Here is a tiny trained network, its code and every weight. The questions are about switching its units off for an input and a target symbol, where a switched-off unit gives its printed mean instead of its output.

import numpy as np


def w(rows, s, z=0):
    codes = np.array(rows[::2]) - 128.0
    scale = np.full(codes.shape[1], s)
    scale[-1] = z or s
    return codes * scale


def norm(h):
    return h / np.sqrt((h * h).mean(-1, keepdims=True) + 1e-5)


def f(y):
    return np.maximum(y, 0)


def softmax(a):
    e = np.exp(a - a.max(-1, keepdims=True))
    return e / e.sum(-1, keepdims=True)


def log_softmax(a):
    a = a - a.max(-1, keepdims=True)
    return a - np.log(np.exp(a).sum(-1, keepdims=True))


def net(x, mask):
    ids = ['ΞΠΣαβγδεζλμτφψω'.index(c) for c in x.split()]
    T = len(ids)
    res = E[ids] + P[:T]
    q, k, v = (norm(res) @ M[0].T for M in (Q, K, V))
    z = softmax(np.where(np.tri(T) > 0, q @ k.T / 4**0.5, -1e9)) @ v
    res = res + np.where(mask[0], z, O[0][:, -1]) @ O[0][:, :-1]
    y = f(norm(res) @ A[0][:, :-1].T + A[0][:, -1])
    res = res + np.where(mask[1:17], y, B[0][:, -1]) @ B[0][:, :-1]
    return log_softmax(norm(res)[-1] @ U[:, :-1].T + U[:, -1])


Q, K, V, O, A, B = {}, {}, {}, {}, {}, {}
E = w([
[134,125,86,176,138,53,72,117,127,158],'Ξ',
[110,104,99,172,44,124,65,146,80,146],'Π',
[137,163,152,165,165,61,100,88,130,169],'Σ',
[75,203,135,111,126,132,110,117,21,157],'α',
[77,215,150,106,82,81,27,155,168,189],'β',
[127,137,129,129,171,81,49,138,211,189],'γ',
[123,160,55,96,218,139,40,169,127,175],'δ',
[156,148,177,72,91,125,82,103,223,205],'ε',
[125,136,175,177,110,39,52,180,225,127],'ζ',
[90,187,223,129,50,147,134,145,105,135],'λ',
[120,214,100,175,180,69,149,119,110,101],'μ',
[76,200,185,158,208,74,102,197,126,120],'τ',
[131,130,160,229,133,105,127,183,123,75],'φ',
[169,89,221,115,226,115,127,163,190,135],'ψ',
[127,152,245,188,154,122,166,178,100,118],'ω',
],0.012)
P = w([
[118,104,130,150,126,170,85,62,104,96],'0',
[83,44,88,146,97,65,198,110,66,195],'1',
[216,119,170,121,124,48,50,150,38,87],'2',
[115,162,128,129,126,142,88,87,117,66],'3',
[41,89,89,143,123,105,165,115,133,156],'4',
[231,149,143,148,114,106,64,158,70,149],'5',
[123,175,127,128,135,153,100,105,139,62],'6',
[54,97,88,157,129,137,164,144,149,155],'7',
[248,179,134,145,111,112,84,167,96,158],'8',
[134,191,122,126,135,168,112,121,166,68],'9',
[64,129,87,163,128,156,175,151,179,164],'10',
[255,219,124,142,106,124,110,166,132,169],'11',
],0.019)
Q[0] = w([
[67,84,114,92,130,135,247,115,168,120],'H1',
[213,157,113,135,86,76,158,216,91,248],'H1',
[107,114,148,86,99,95,113,143,137,99],'H1',
[184,123,131,96,131,53,180,229,89,145],'H1',
],0.015)
K[0] = w([
[135,110,120,87,102,47,79,125,54,151],'H1',
[168,218,98,103,112,116,196,249,186,116],'H1',
[129,133,160,153,141,103,145,112,115,121],'H1',
[177,150,142,110,146,131,203,212,143,113],'H1',
],0.014)
V[0] = w([
[148,111,93,226,2,84,103,136,200,69],'H1',
[63,219,174,121,32,187,150,200,77,138],'H1',
[144,108,227,220,123,105,191,102,130,95],'H1',
[115,199,26,235,149,103,149,165,55,73],'H1',
],0.0095)
O[0] = w([
[140,69,109,177,15,195,102,212,132,14,253],'H1',
[69,66,201,81,224,113,109,161,25,95,118],'H1',
[105,192,153,200,136,253,184,217,87,211,91],'H1',
[96,194,99,231,82,10,119,116,68,105,242],'H1',
],0.012,0.0037)
A[0] = w([
[146,151,110,145,102,67,102,141,147,111,90],'N1',
[104,116,94,96,139,159,187,92,179,120,45],'N2',
[87,123,121,139,144,109,107,86,150,142,173],'N3',
[89,114,111,161,80,148,161,178,143,144,2],'N4',
[50,103,118,137,144,146,223,126,143,172,195],'N5',
[145,136,73,79,121,98,95,102,130,150,41],'N6',
[181,109,131,121,96,86,91,91,132,122,84],'N7',
[122,80,85,134,92,124,171,119,160,135,25],'N8',
[146,115,136,139,164,132,141,186,86,168,38],'N9',
[123,115,144,132,138,71,181,146,101,194,164],'N10',
[152,137,174,136,162,116,89,100,106,121,239],'N11',
[94,71,67,142,132,98,250,94,128,146,220],'N12',
[150,98,134,66,129,153,131,98,162,88,89],'N13',
[118,113,112,135,135,99,100,123,86,121,165],'N14',
[84,108,154,102,148,150,123,136,135,78,2],'N15',
[141,106,150,100,134,60,107,135,101,117,160],'N16',
],0.022,0.0046)
B[0] = w([
[164,56,137,97,158,151,175,115,70,132,248],'N1',
[156,105,235,81,80,167,180,177,46,133,145],'N2',
[176,117,202,126,153,131,118,119,100,80,197],'N3',
[106,69,159,83,232,74,122,78,171,174,203],'N4',
[176,154,43,14,184,34,156,198,86,85,167],'N5',
[78,98,175,156,146,91,151,23,166,92,192],'N6',
[85,169,54,142,131,174,121,130,74,123,207],'N7',
[104,203,114,82,214,96,198,200,174,72,167],'N8',
[138,59,158,156,76,109,195,45,169,133,159],'N9',
[60,61,56,136,209,140,115,217,158,70,171],'N10',
[118,170,71,123,97,165,85,123,137,141,196],'N11',
[101,58,111,117,246,71,172,235,143,206,191],'N12',
[58,120,136,169,99,7,101,154,102,150,175],'N13',
[171,184,182,88,124,105,157,139,145,114,210],'N14',
[125,97,58,146,70,115,104,64,95,182,166],'N15',
[118,121,160,100,119,138,158,156,193,190,219],'N16',
],0.013,0.015)
U = w([
[87,97,45,108,176,91,199,208,123,192,53],'Ξ',
[103,129,196,91,207,107,90,161,133,88,116],'Π',
[165,105,165,98,152,91,145,28,128,111,174],'Σ',
[109,37,254,94,65,124,152,121,145,182,4],'α',
[10,104,155,235,145,185,185,132,116,164,130],'β',
[59,123,75,163,78,71,80,135,141,172,156],'γ',
[108,160,135,123,37,95,213,154,163,68,106],'δ',
[193,146,200,217,100,53,159,129,88,146,104],'ε',
[202,69,111,114,132,158,46,152,82,49,155],'ζ',
[201,145,115,184,133,124,127,107,185,236,173],'λ',
[89,120,131,142,129,193,95,147,207,70,220],'μ',
[149,120,44,151,84,124,192,124,151,95,109],'τ',
[62,74,86,113,134,230,164,95,53,165,108],'φ',
[142,238,89,156,146,118,114,185,59,92,166],'ψ',
[153,188,127,51,96,177,138,169,94,170,149],'ω',
],0.0082,0.0035)

Each question gives the input, a string of symbols that net reads in full, and the target symbol t.
The units are the heads (4 rows each of Q, K, V and O) and the neurons (one row each of A and B). Each row of codes is followed by its name. A weight is (code - 128) times the scale printed after its matrix; where a second scale follows, it is the last column's (O, A, B and U).
mask holds one flag per unit, heads first, then neurons. A switched-off unit (its flag False) gives its mean, the last column of its rows in O or B, instead of its output. The means were averaged over made-up inputs and are rounded, as every weight is.
A unit's drop is (log p(t) with every unit on - log p(t) with that unit switched off) / (log p(t) with every unit on - log p(t) with every unit switched off).
The circuit of an input: a set's keep is (log p(t) with only the set's units on - log p(t) with every unit switched off) / (log p(t) with every unit on - log p(t) with every unit switched off). Starting from the 12 units with the biggest drops (on a tie, the unit counted first), units are removed one at a time, each time the one whose removal leaves the highest keep (on an exact tie, the one counted first), for as long as the keep stays at least 0.8.
circuit, biggest first: the units of the circuit, biggest drop first
most important unit: the unit with the biggest drop
k most important neurons: the k neurons with the biggest drops, biggest first
input ε ζ Π α α μ τ, target α: circuit, biggest first => [H1 N2 N13]
input τ ω β, target β: circuit, biggest first => [H1 N9 N10 N5]
input ε Σ β β τ β φ φ Ξ δ, target α: circuit, biggest first => [H1 N2 N13]
input Σ δ β γ ζ Σ, target ζ: circuit, biggest first => [H1 N12]
input β β α β γ φ β β δ, target Σ: circuit, biggest first => [N6 H1]
input φ α ω ε δ β μ β δ, target ψ: circuit, biggest first => [H1 N4]
input γ Σ λ μ, target δ: circuit, biggest first => [H1 N2 N13 N4]
input δ Π Π τ τ δ δ β Σ, target Σ: 2 most important neurons => [N6 N1]
input Ξ β γ β ε β β, target τ: circuit, biggest first => [H1 N1]
input δ μ ζ ε ζ β, target ζ: circuit, biggest first => [H1 N16]
input β ζ ψ β δ α, target Σ: circuit, biggest first => [H1 N6]
input β δ ε β Ξ Ξ, target ω: most important unit => N16
input β ζ δ β β Π, target ω: 3 most important neurons => [N16 N14 N7]
input β β ε μ, target γ: most important neuron => [N13]
input β β γ, target φ: 2 most important neurons => [N7 N1]
input μ ε β ε λ β, target α: 2 most important neurons => [N9 N7]
input γ β β δ β β μ β β β, target δ: 2 most important neurons => [N2 N13]
input ε α λ Ξ, target α: 2 most important neurons => [N2 N13]
input Σ μ ζ ζ β β Π β β δ τ ψ, target λ: 2 most important neurons => [N9 N1]
input φ ζ δ β λ λ, target α: most important neuron => [N9]
input δ δ Σ γ β Π β ζ Σ ζ, target Σ: 2 most important neurons => [N1 N3]
input β δ Π τ τ β β, target γ: 2 most important neurons => [N13 N15]
